Below is a small trained network, with its code and all its weights. Each question gives an input and a class and asks what happens when units are switched off, that is, made to give their printed mean instead of their output.

import numpy as np


def w(rows, s, z=0):
    codes = np.array(rows[::2]) - 128.0
    scale = np.full(codes.shape[1], s)
    scale[-1] = z or s
    return codes * scale


def f(y):
    return np.maximum(y, 0)


def log_softmax(a):
    a = a - a.max(-1, keepdims=True)
    return a - np.log(np.exp(a).sum(-1, keepdims=True))


def net(x, mask):
    res = np.array(x, float).reshape(1, 2) / 4 @ E
    y = f(res @ A[0][:, :-1].T + A[0][:, -1])
    res = res + np.where(mask, y, B[0][:, -1]) @ B[0][:, :-1]
    return log_softmax(res[-1] @ U[:, :-1].T + U[:, -1])


A, B = {}, {}
E = w([
[92,123,81,1,122,141,137,76,113,109,110],'x0',
[170,146,108,105,85,161,67,60,221,179,147],'x1',
],0.019)
A[0] = w([
[111,118,119,118,119,126,106,123,133,162,153,253],'neuron 0',
[93,127,48,57,79,174,117,73,134,85,78,209],'neuron 1',
[145,135,113,132,133,175,138,118,148,114,114,253],'neuron 2',
[63,103,101,67,147,162,177,100,128,87,98,35],'neuron 3',
[157,133,137,135,33,194,43,86,207,176,164,21],'neuron 4',
[42,54,167,148,216,29,220,246,66,50,75,18],'neuron 5',
[82,90,120,76,153,151,169,89,99,78,76,54],'neuron 6',
[80,73,144,135,176,90,188,170,51,93,73,220],'neuron 7',
[93,136,77,29,118,134,133,80,137,146,87,29],'neuron 8',
[110,124,168,114,148,140,124,140,127,104,111,252],'neuron 9',
[196,146,215,231,151,74,129,203,139,189,189,26],'neuron 10',
[184,169,160,131,101,149,92,71,152,166,186,23],'neuron 11',
[188,216,50,86,63,201,41,60,215,219,150,138],'neuron 12',
[156,150,223,222,134,101,96,164,143,174,200,153],'neuron 13',
],0.012)
B[0] = w([
[154,179,196,45,37,213,41,46,67,195,206,171],'neuron 0',
[142,85,158,148,144,159,102,78,190,151,112,205],'neuron 1',
[168,147,188,62,66,207,35,60,113,187,229,169],'neuron 2',
[192,65,80,210,147,119,141,136,160,84,60,164],'neuron 3',
[133,150,40,121,140,33,172,207,114,60,84,204],'neuron 4',
[108,169,44,73,137,51,120,218,121,75,89,249],'neuron 5',
[193,63,115,180,181,154,155,142,205,99,74,166],'neuron 6',
[143,180,93,54,87,112,82,153,84,101,193,230],'neuron 7',
[203,38,126,194,212,137,189,109,198,111,50,176],'neuron 8',
[120,156,174,64,76,229,22,68,105,206,191,171],'neuron 9',
[247,36,106,164,185,155,140,66,205,119,81,204],'neuron 10',
[146,148,58,137,169,73,153,173,125,67,90,169],'neuron 11',
[134,196,86,93,121,40,116,177,92,70,151,254],'neuron 12',
[197,82,119,127,132,167,93,47,184,160,118,210],'neuron 13',
],0.015,0.036)
U = w([
[116,173,84,118,168,50,150,193,111,86,106,42],'0',
[162,8,115,185,205,140,151,81,201,126,85,48],'1',
[127,175,162,80,73,179,91,72,97,198,221,234],'2',
[10,147,117,118,37,217,216,133,43,238,42,8],'3',
[7,40,221,226,40,227,244,208,33,243,47,8],'4',
],0.02,0.016)

Each question gives the input, the list of numbers given to net, and the class t.
The units are the neurons (one row each of A and B). Each row of codes is followed by its name. A weight is (code - 128) times the scale printed after its matrix; where a second scale follows, it is the last column's (A, B and U).
mask holds one flag per neuron, in row order. A switched-off neuron (its flag False) gives its mean, the last column of its row in B, instead of its output. The means were averaged over made-up inputs and are rounded, as every weight is.
A unit's drop is (log p(t) with every unit on - log p(t) with that unit switched off) / (log p(t) with every unit on - log p(t) with every unit switched off).
most important unit: the unit with the biggest drop
top k neurons: the k neurons with the biggest drops, biggest first
drop of u: that unit's drop, to one decimal
input [8,7], class 1: top 2 neurons : neuron 8; neuron 1
input [3,1], class 2: most important unit : neuron 10
input [-7,6], class 1: top 4 neurons : neuron 10; neuron 13; neuron 5; neuron 7
input [-8,6], class 1: top 2 neurons : neuron 10; neuron 13
input [8,-7], class 1: top 4 neurons : neuron 6; neuron 12; neuron 3; neuron 8
input [-4,-2], class 1: top 3 neurons : neuron 10; neuron 12; neuron 0
input [3,-1], class 2: top 2 neurons : neuron 10; neuron 4
input [4,3], class 1: top 4 neurons : neuron 8; neuron 5; neuron 7; neuron 1
input [-6,5], class 1: top 3 neurons : neuron 10; neuron 13; neuron 5
input [-1,-3], class 2: top 2 neurons : neuron 4; neuron 12
input [-7,-6], class 1: top 4 neurons : neuron 10; neuron 13; neuron 12; neuron 4
input [-3,-1], class 2: drop of neuron 8 : 0.3
input [8,4], class 1: drop of neuron 10 : 0.0
input [-3,-2], class 2: most important unit : neuron 8
